Below is a small trained network, with its code and all its weights. Each question gives an input and a class and asks what happens when units are switched off, that is, made to give their printed mean instead of their output.

import numpy as np


def w(rows, s, z=0):
    codes = np.array(rows[::2]) - 128.0
    scale = np.full(codes.shape[1], s)
    scale[-1] = z or s
    return codes * scale


def f(y):
    return y / 2 * (1 + np.tanh(0.7978845608 * (y + 0.044715 * y**3)))


def log_softmax(a):
    a = a - a.max(-1, keepdims=True)
    return a - np.log(np.exp(a).sum(-1, keepdims=True))


def net(x, mask):
    res = np.array(x, float).reshape(1, 3) / 4 @ E
    y = f(res @ A[0][:, :-1].T + A[0][:, -1])
    res = res + np.where(mask, y, B[0][:, -1]) @ B[0][:, :-1]
    return log_softmax(res[-1] @ U[:, :-1].T + U[:, -1])


A, B = {}, {}
E = w([
[218,188,170,139,254],'x0',
[189,79,57,20,114],'x1',
[138,237,23,153,158],'x2',
],0.0096)
A[0] = w([
[87,107,77,162,90,118],'n1',
[145,107,108,103,141,217],'n2',
[115,204,2,164,129,5],'n3',
[140,162,142,112,168,118],'n4',
[88,130,128,104,86,116],'n5',
[133,60,211,109,125,7],'n6',
[202,128,142,139,177,134],'n7',
[210,144,183,157,195,72],'n8',
[162,120,105,86,111,112],'n9',
[122,120,117,139,113,83],'n10',
[86,166,173,215,122,138],'n11',
[167,133,138,133,130,103],'n12',
[146,78,172,125,121,59],'n13',
[153,140,135,122,110,209],'n14',
[218,67,43,39,130,142],'n15',
[44,100,66,158,67,119],'n16',
[140,136,149,194,125,116],'n17',
[162,111,132,152,129,38],'n18',
[52,148,166,212,136,145],'n19',
],0.017,0.0032)
B[0] = w([
[150,117,124,44,124,180],'n1',
[113,166,122,141,121,162],'n2',
[211,45,201,234,141,231],'n3',
[144,120,134,84,101,174],'n4',
[166,134,118,82,170,170],'n5',
[207,65,174,219,130,209],'n6',
[153,118,112,50,130,203],'n7',
[172,140,118,27,129,234],'n8',
[71,142,138,139,103,167],'n9',
[138,131,130,116,131,133],'n10',
[50,167,93,173,118,215],'n11',
[129,126,130,103,124,144],'n12',
[188,109,151,196,148,175],'n13',
[124,137,132,123,112,140],'n14',
[4,174,90,171,125,252],'n15',
[189,159,118,14,131,220],'n16',
[89,148,116,147,128,167],'n17',
[145,127,132,124,121,129],'n18',
[26,146,101,156,116,219],'n19',
],0.025,0.017)
U = w([
[37,170,97,160,107,250],'0',
[181,128,124,11,129,39],'1',
[189,45,213,216,137,62],'2',
],0.012,0.0017)

Each question gives the input, the list of numbers given to net, and the class t.
The units are the neurons (one row each of A and B). Each row of codes is followed by its name. A weight is (code - 128) times the scale printed after its matrix; where a second scale follows, it is the last column's (A, B and U).
mask holds one flag per neuron, in row order. A switched-off neuron (its flag False) gives its mean, the last column of its row in B, instead of its output. The means were averaged over made-up inputs and are rounded, as every weight is.
A unit's drop is (log p(t) with every unit on - log p(t) with that unit switched off) / (log p(t) with every unit on - log p(t) with every unit switched off).
The circuit of an input: a set's keep is (log p(t) with only the set's units on - log p(t) with every unit switched off) / (log p(t) with every unit on - log p(t) with every unit switched off). Starting from the 12 units with the biggest drops (on a tie, the unit counted first), units are removed one at a time, each time the one whose removal leaves the highest keep (on an exact tie, the one counted first), for as long as the keep stays at least 0.8.
units of the circuit, in order: the units of the circuit, biggest drop first
unit that matters most: the unit with the biggest drop
k most important neurons: the k neurons with the biggest drops, biggest first
drop of u: that unit's drop, to one decimal
input [5,8,0], class 0: units of the circuit, in order => n15
input [-5,3,5], class 1: 4 most important neurons => n16, n6, n1, n13
input [0,3,4], class 2: 2 most important neurons => n3, n19
input [0,5,6], class 2: 3 most important neurons => n3, n19, n11
input [6,-4,-5], class 1: 2 most important neurons => n8, n3
input [3,7,8], class 2: 3 most important neurons => n3, n19, n11
input [-7,-4,-8], class 2: 3 most important neurons => n6, n13, n8
input [-5,6,-5], class 0: 3 most important neurons => n15, n3, n8
input [-1,7,-6], class 0: 2 most important neurons => n15, n3
input [-6,-4,-5], class 1: 3 most important neurons => n16, n3, n15
input [7,-7,8], class 2: 3 most important neurons => n3, n15, n16
input [-5,4,0], class 1: 3 most important neurons => n16, n19, n11
input [8,8,-3], class 0: 3 most important neurons => n15, n16, n9
input [-5,-3,-8], class 2: unit that matters most => n6
input [-4,8,-3], class 0: drop of n15 => 1.2
input [8,-2,-6], class 1: drop of n8 => 4.0
input [1,-6,8], class 2: drop of n15 => 0.2
